Below are the code and all the weights of a small trained network. Each question names an input and a class and asks about switching units off, where a switched-off unit gives its printed mean instead of its output.

import numpy as np


def w(rows, s, z=0):
    codes = np.array(rows[::2]) - 128.0
    scale = np.full(codes.shape[1], s)
    scale[-1] = z or s
    return codes * scale


def f(y):
    return y / 2 * (1 + np.tanh(0.7978845608 * (y + 0.044715 * y**3)))


def log_softmax(a):
    a = a - a.max(-1, keepdims=True)
    return a - np.log(np.exp(a).sum(-1, keepdims=True))


def net(x, mask):
    res = np.array(x, float).reshape(1, 8) / 4 @ E
    y = f(res @ A[0][:, :-1].T + A[0][:, -1])
    res = res + np.where(mask, y, B[0][:, -1]) @ B[0][:, :-1]
    return log_softmax(res[-1] @ U[:, :-1].T + U[:, -1])


A, B = {}, {}
E = w([
[224,111,35,147,146,70],'x0',
[115,252,85,245,86,110],'x1',
[243,209,36,103,177,106],'x2',
[167,156,95,131,180,40],'x3',
[92,177,61,186,197,119],'x4',
[224,128,28,83,216,254],'x5',
[180,138,131,205,36,193],'x6',
[179,161,194,49,133,65],'x7',
],0.0065)
A[0] = w([
[118,118,96,62,218,120,233],'neuron 0',
[66,108,196,125,160,69,146],'neuron 1',
[127,171,163,237,76,146,142],'neuron 2',
[134,144,68,176,186,195,152],'neuron 3',
[167,158,109,182,138,14,199],'neuron 4',
[65,121,171,91,185,64,174],'neuron 5',
[38,132,137,142,91,147,215],'neuron 6',
[185,168,145,182,106,64,147],'neuron 7',
[128,198,112,169,160,35,168],'neuron 8',
[198,91,62,167,64,255,128],'neuron 9',
[64,80,199,86,164,51,141],'neuron 10',
[92,113,127,120,158,127,1],'neuron 11',
[136,162,173,167,106,71,51],'neuron 12',
],0.0091,0.0041)
B[0] = w([
[209,238,152,65,183,113,234],'neuron 0',
[139,41,42,140,81,30,210],'neuron 1',
[118,252,229,204,56,146,217],'neuron 2',
[25,146,87,143,228,124,222],'neuron 3',
[226,108,21,153,109,207,254],'neuron 4',
[165,84,64,33,173,52,214],'neuron 5',
[83,109,164,210,174,67,211],'neuron 6',
[175,102,48,201,1,184,208],'neuron 7',
[198,133,18,179,151,157,241],'neuron 8',
[18,22,193,54,211,171,247],'neuron 9',
[142,24,89,109,55,34,231],'neuron 10',
[85,82,58,213,94,44,122],'neuron 11',
[158,131,39,181,103,114,165],'neuron 12',
],0.0066,0.0082)
U = w([
[46,19,162,63,195,205,139],'0',
[69,6,93,112,123,6,142],'1',
[118,103,202,65,55,86,3],'2',
[70,180,226,228,47,158,204],'3',
[231,106,160,15,123,125,174],'4',
[105,194,45,152,254,139,174],'5',
[254,114,71,188,32,123,67],'6',
],0.0068,0.0048)

Each question gives the input, the list of numbers given to net, and the class t.
The units are the neurons (one row each of A and B). Each row of codes is followed by its name. A weight is (code - 128) times the scale printed after its matrix; where a second scale follows, it is the last column's (A, B and U).
mask holds one flag per neuron, in row order. A switched-off neuron (its flag False) gives its mean, the last column of its row in B, instead of its output. The means were averaged over made-up inputs and are rounded, as every weight is.
A unit's drop is (log p(t) with every unit on - log p(t) with that unit switched off) / (log p(t) with every unit on - log p(t) with every unit switched off).
The circuit of an input: a set's keep is (log p(t) with only the set's units on - log p(t) with every unit switched off) / (log p(t) with every unit on - log p(t) with every unit switched off). Starting from the 12 units with the biggest drops (on a tie, the unit counted first), units are removed one at a time, each time the one whose removal leaves the highest keep (on an exact tie, the one counted first), for as long as the keep stays at least 0.8.
units of the circuit, in order: the units of the circuit, biggest drop first
unit that matters most: the unit with the biggest drop
k most important neurons: the k neurons with the biggest drops, biggest first
drop of u: that unit's drop, to one decimal
input [-1,8,2,1,-6,7,6,-6], class 0: units of the circuit, in order -> neuron 9
input [8,2,3,-2,6,0,7,0], class 5: 4 most important neurons -> neuron 3; neuron 9; neuron 10; neuron 1
input [-6,0,-6,-5,-3,3,5,8], class 3: units of the circuit, in order -> neuron 5; neuron 6
input [1,3,-5,4,-2,-3,0,8], class 6: units of the circuit, in order -> neuron 9; neuron 7
input [0,-1,6,8,-7,-1,-2,1], class 6: units of the circuit, in order -> neuron 9; neuron 4
input [-7,2,-2,5,2,-5,7,7], class 6: units of the circuit, in order -> neuron 12; neuron 9
input [3,-8,8,5,3,-4,-6,-3], class 4: units of the circuit, in order -> neuron 0; neuron 3
input [-1,-4,8,5,3,-7,-8,4], class 6: 3 most important neurons -> neuron 4; neuron 8; neuron 9
input [8,-2,5,7,2,0,-5,1], class 6: 3 most important neurons -> neuron 4; neuron 7; neuron 9
input [-3,6,-1,-1,-6,4,-3,-4], class 0: 2 most important neurons -> neuron 9; neuron 7
input [4,5,6,0,-1,2,6,-8], class 0: 2 most important neurons -> neuron 9; neuron 0
input [-4,-8,6,-2,5,6,4,1], class 0: 2 most important neurons -> neuron 9; neuron 8
input [-2,-6,-6,-6,7,7,-6,4], class 4: 2 most important neurons -> neuron 0; neuron 9
input [6,8,-6,1,-4,2,7,-6], class 3: unit that matters most -> neuron 2
input [3,6,-8,-5,0,7,8,8], class 3: 2 most important neurons -> neuron 2; neuron 5
input [4,6,0,1,7,-8,-7,1], class 6: drop of neuron 0 -> 0.0
input [-3,0,-7,-2,6,4,-7,1], class 1: drop of neuron 10 -> 0.1
input [-6,-1,4,3,5,0,7,3], class 3: drop of neuron 4 -> 0.1
input [4,-5,7,-7,1,7,3,0], class 0: drop of neuron 9 -> 0.7
input [-1,-4,6,-2,0,-4,4,-6], class 0: most important neuron -> neuron 9
